Below are the code and all the weights of a small trained network. Each question names an input and a target symbol and asks about switching units off, where a switched-off unit gives its printed mean instead of its output.

import numpy as np


def w(rows, s, z=0):
    codes = np.array(rows[::2]) - 128.0
    scale = np.full(codes.shape[1], s)
    scale[-1] = z or s
    return codes * scale


def f(y):
    return np.maximum(y, 0)


def softmax(a):
    e = np.exp(a - a.max(-1, keepdims=True))
    return e / e.sum(-1, keepdims=True)


def log_softmax(a):
    a = a - a.max(-1, keepdims=True)
    return a - np.log(np.exp(a).sum(-1, keepdims=True))


def net(x, mask):
    ids = ['Ψεμξφω'.index(c) for c in x.split()]
    T = len(ids)
    res = E[ids] + P[:T]
    u = 0
    for l in range(3):
        q, k, v = (res @ M[l].T for M in (Q, K, V))
        z = softmax(np.where(np.tri(T) > 0, q @ k.T / 2**0.5, -1e9)) @ v
        res = res + np.where(mask[u], z, O[l][:, -1]) @ O[l][:, :-1]
        u += 1
        y = f(res @ A[l][:, :-1].T + A[l][:, -1])
        res = res + np.where(mask[u : u + 8], y, B[l][:, -1]) @ B[l][:, :-1]
        u += 8
    return log_softmax(res[-1] @ U[:, :-1].T + U[:, -1])


Q, K, V, O, A, B = {}, {}, {}, {}, {}, {}
E = w([
[169,22,39,137,206,176,165,152,134,135],'Ψ',
[64,98,109,113,125,103,52,83,253,78],'ε',
[185,151,141,166,118,123,102,221,110,85],'μ',
[101,186,109,131,67,237,99,138,157,125],'ξ',
[152,181,90,67,141,11,16,67,56,190],'φ',
[90,161,91,51,117,100,102,118,83,134],'ω',
],0.018)
P = w([
[152,161,117,137,64,152,116,99,166,115],'0',
[96,165,131,128,155,170,91,142,175,129],'1',
[92,132,87,156,177,182,37,148,63,121],'2',
[136,103,160,132,205,208,144,10,26,85],'3',
[166,124,103,104,55,83,221,68,105,95],'4',
[147,100,133,73,79,90,115,166,187,121],'5',
],0.013)
Q[0] = w([
[147,171,35,165,121,152,152,109,1,59],'L0H0',
[85,156,129,94,50,70,84,206,200,143],'L0H0',
],0.0098)
K[0] = w([
[95,133,222,138,255,175,104,77,114,115],'L0H0',
[178,122,146,129,65,91,196,73,150,135],'L0H0',
],0.0086)
V[0] = w([
[117,151,214,76,90,1,158,132,80,32],'L0H0',
[123,11,150,157,156,127,93,115,215,171],'L0H0',
],0.0039)
O[0] = w([
[101,239,128,122,155,167,150,83,105,43,1],'L0H0',
[96,172,245,74,68,118,63,157,64,131,121],'L0H0',
],0.011,0.0043)
A[0] = w([
[86,73,192,108,97,54,139,74,178,132,89],'L0N0',
[1,164,81,166,81,208,127,137,66,145,41],'L0N1',
[63,114,82,50,70,71,233,75,145,164,132],'L0N2',
[98,166,138,213,59,102,106,44,225,71,124],'L0N3',
[134,74,144,98,167,241,208,209,98,149,111],'L0N4',
[99,137,165,178,199,232,104,133,22,133,147],'L0N5',
[127,148,172,154,67,103,113,157,117,201,6],'L0N6',
[69,223,162,96,107,147,133,81,156,233,93],'L0N7',
],0.0051,0.0018)
B[0] = w([
[157,120,81,165,184,157,155,72,59,26,169],'L0N0',
[140,94,107,146,57,119,139,108,132,68,182],'L0N1',
[170,125,156,93,152,217,88,132,185,67,190],'L0N2',
[123,72,162,139,167,60,134,174,171,146,217],'L0N3',
[91,80,109,169,169,47,143,165,96,197,255],'L0N4',
[138,170,125,153,2,89,166,169,99,176,213],'L0N5',
[115,99,143,163,187,146,54,163,176,89,156],'L0N6',
[100,147,108,90,185,125,87,170,166,69,173],'L0N7',
],0.0069,0.0045)
Q[1] = w([
[49,81,102,148,179,142,76,175,104,157],'L1H0',
[113,137,129,94,200,89,94,177,254,75],'L1H0',
],0.0093)
K[1] = w([
[77,101,62,69,251,122,84,249,253,141],'L1H0',
[245,62,167,56,61,73,167,79,226,64],'L1H0',
],0.0046)
V[1] = w([
[190,129,139,255,179,51,108,119,104,133],'L1H0',
[191,132,202,200,88,185,188,182,147,12],'L1H0',
],0.0056)
O[1] = w([
[102,80,32,118,141,153,25,219,99,2,180],'L1H0',
[107,93,92,125,189,219,75,143,20,179,2],'L1H0',
],0.0094,0.0054)
A[1] = w([
[122,140,171,82,59,137,91,138,116,187,181],'L1N0',
[187,187,83,85,106,156,140,19,111,204,54],'L1N1',
[50,112,91,66,113,58,122,135,127,119,172],'L1N2',
[159,146,167,85,20,82,92,159,62,124,208],'L1N3',
[165,254,86,165,61,152,112,100,96,73,86],'L1N4',
[124,178,122,150,114,124,93,153,161,78,4],'L1N5',
[135,166,101,212,74,184,124,134,152,136,101],'L1N6',
[133,192,110,128,113,119,147,143,104,78,132],'L1N7',
],0.0078,0.002)
B[1] = w([
[96,44,184,113,193,138,65,183,164,123,175],'L1N0',
[148,182,114,218,134,189,142,177,201,141,174],'L1N1',
[210,157,127,135,155,173,216,115,146,97,254],'L1N2',
[70,117,173,118,215,223,99,157,217,115,243],'L1N3',
[35,215,125,141,132,66,100,75,40,112,210],'L1N4',
[105,41,180,78,64,35,72,67,82,72,199],'L1N5',
[56,155,121,160,78,88,124,155,108,233,187],'L1N6',
[117,229,166,87,2,158,127,140,130,118,176],'L1N7',
],0.0067,0.0074)
Q[2] = w([
[174,223,148,144,115,151,229,73,45,166],'L2H0',
[85,254,133,147,99,32,140,193,175,123],'L2H0',
],0.0055)
K[2] = w([
[177,230,119,187,133,175,87,108,153,147],'L2H0',
[94,171,156,60,87,255,204,181,156,30],'L2H0',
],0.0037)
V[2] = w([
[134,130,92,102,193,119,186,94,94,147],'L2H0',
[2,116,113,235,137,44,99,104,117,154],'L2H0',
],0.0057)
O[2] = w([
[56,121,193,185,27,84,93,188,200,144,2],'L2H0',
[178,87,178,129,2,120,32,118,158,229,210],'L2H0',
],0.0078,0.0047)
A[2] = w([
[142,133,172,228,121,99,98,124,91,118,172],'L2N0',
[115,160,80,142,136,157,130,111,89,144,90],'L2N1',
[66,174,133,105,151,184,111,121,72,133,158],'L2N2',
[79,156,157,178,90,138,147,114,113,136,255],'L2N3',
[145,62,2,163,142,125,173,156,176,126,170],'L2N4',
[226,130,147,140,157,176,118,140,120,159,244],'L2N5',
[150,128,145,150,104,100,86,147,115,152,38],'L2N6',
[133,194,125,177,134,125,179,168,118,146,101],'L2N7',
],0.0085,0.0032)
B[2] = w([
[62,134,58,127,169,78,163,76,171,109,155],'L2N0',
[174,112,61,153,132,194,92,86,131,99,149],'L2N1',
[210,219,145,184,99,244,51,152,17,124,167],'L2N2',
[132,119,126,195,196,111,193,147,116,41,162],'L2N3',
[99,169,188,109,81,145,117,104,80,201,254],'L2N4',
[45,135,147,19,95,123,215,111,158,220,183],'L2N5',
[123,120,149,89,58,55,83,115,176,65,152],'L2N6',
[133,140,151,234,253,176,133,103,221,190,143],'L2N7',
],0.0068,0.013)
U = w([
[122,135,117,54,117,112,164,119,97,178,224],'Ψ',
[94,47,117,77,159,151,103,96,161,68,179],'ε',
[114,162,253,98,130,143,113,97,72,123,3],'μ',
[151,155,133,151,155,109,146,139,128,123,139],'ξ',
[76,180,133,65,85,89,139,110,94,98,28],'φ',
[193,114,56,101,116,139,104,132,100,115,109],'ω',
],0.0057,0.0041)

Each question gives the input, a string of symbols that net reads in full, and the target symbol t.
The units are the heads (2 rows each of Q, K, V and O) and the neurons (one row each of A and B). Each row of codes is followed by its name. A weight is (code - 128) times the scale printed after its matrix; where a second scale follows, it is the last column's (O, A, B and U).
mask holds one flag per unit, layer by layer, with each layer's heads first. A switched-off unit (its flag False) gives its mean, the last column of its rows in O or B, instead of its output. The means were averaged over made-up inputs and are rounded, as every weight is.
A unit's drop is (log p(t) with every unit on - log p(t) with that unit switched off) / (log p(t) with every unit on - log p(t) with every unit switched off).
The circuit of an input: a set's keep is (log p(t) with only the set's units on - log p(t) with every unit switched off) / (log p(t) with every unit on - log p(t) with every unit switched off). Starting from the 12 units with the biggest drops (on a tie, the unit counted first), units are removed one at a time, each time the one whose removal leaves the highest keep (on an exact tie, the one counted first), for as long as the keep stays at least 0.8.
units of the circuit, in order: the units of the circuit, biggest drop first
k most important neurons: the k neurons with the biggest drops, biggest first
top k neurons in layer l: the k neurons of layer l with the biggest drops, biggest first
input Ψ Ψ Ψ φ ξ μ, target Ψ: 2 most important neurons => (L2N5; L0N1)
input μ ξ ξ, target Ψ: units of the circuit, in order => (L0H0; L1H0; L2N5; L0N7)
input Ψ φ φ, target φ: units of the circuit, in order => (L1H0; L0H0; L1N4; L0N3)
input Ψ ε ω, target μ: units of the circuit, in order => (L0H0; L2N2; L1N3)
input ω ε ω μ Ψ φ, target ε: units of the circuit, in order => (L1N3; L2N4; L1N0)
input μ ε ω Ψ ξ, target ε: units of the circuit, in order => (L0H0; L2N4; L1N0; L1N3)
input φ Ψ ω, target ε: 4 most important neurons => (L1N3; L0N4; L2N4; L1N0)
input ε ε μ, target μ: 3 most important neurons => (L1N3; L2N2; L0N5)
input μ ξ ω φ ξ, target φ: units of the circuit, in order => (L0H0; L1N4; L1H0)
input Ψ Ψ ε μ ε φ, target μ: units of the circuit, in order => (L0H0; L2N2; L1N3)
input ε ω ω, target ξ: 2 most important neurons => (L1N1; L2N7)
input ξ ω ω ω φ μ, target φ: top 2 neurons in layer 1 => (L1N5; L1N4)
input ξ ξ ω ω μ φ, target ω: top neuron in layer 0 => (L0N4)
input ε ε Ψ φ φ, target φ: 3 most important neurons => (L1N4; L1N7; L1N5)
input ε φ μ μ, target ω: most important neuron => (L0N5)
input ε ξ μ ξ, target ω: top 2 neurons in layer 2 => (L2N1; L2N2)
input Ψ Ψ ω μ, target ξ: 2 most important neurons => (L0N5; L2N7)
input Ψ ξ ω φ, target ξ: top 2 neurons in layer 1 => (L1N1; L1N5)
input μ Ψ ω ω, target ξ: top 2 neurons in layer 1 => (L1N1; L1N5)
input Ψ φ ξ ε ξ, target μ: top neuron in layer 2 => (L2N2)
input ω Ψ ξ ε μ, target μ: 3 most important neurons => (L1N3; L2N2; L0N4)
input ω Ψ Ψ μ, target ε: 2 most important neurons => (L1N3; L2N4)
input Ψ ξ φ ε ω ξ, target ξ: 3 most important neurons => (L0N2; L2N7; L0N4)
input ω Ψ ω, target ε: 2 most important neurons => (L1N3; L0N4)
input ε ω Ψ ω ε ξ, target μ: 2 most important neurons => (L2N2; L0N4)
input φ ξ Ψ φ, target ε: top 2 neurons in layer 0 => (L0N4; L0N1)
input Ψ Ψ Ψ ω ξ, target ξ: top 2 neurons in layer 2 => (L2N7; L2N3)
input φ Ψ μ μ ω μ, target ξ: top 2 neurons in layer 0 => (L0N2; L0N4)
input φ ε Ψ ξ, target ε: 2 most important neurons => (L1N3; L2N4)
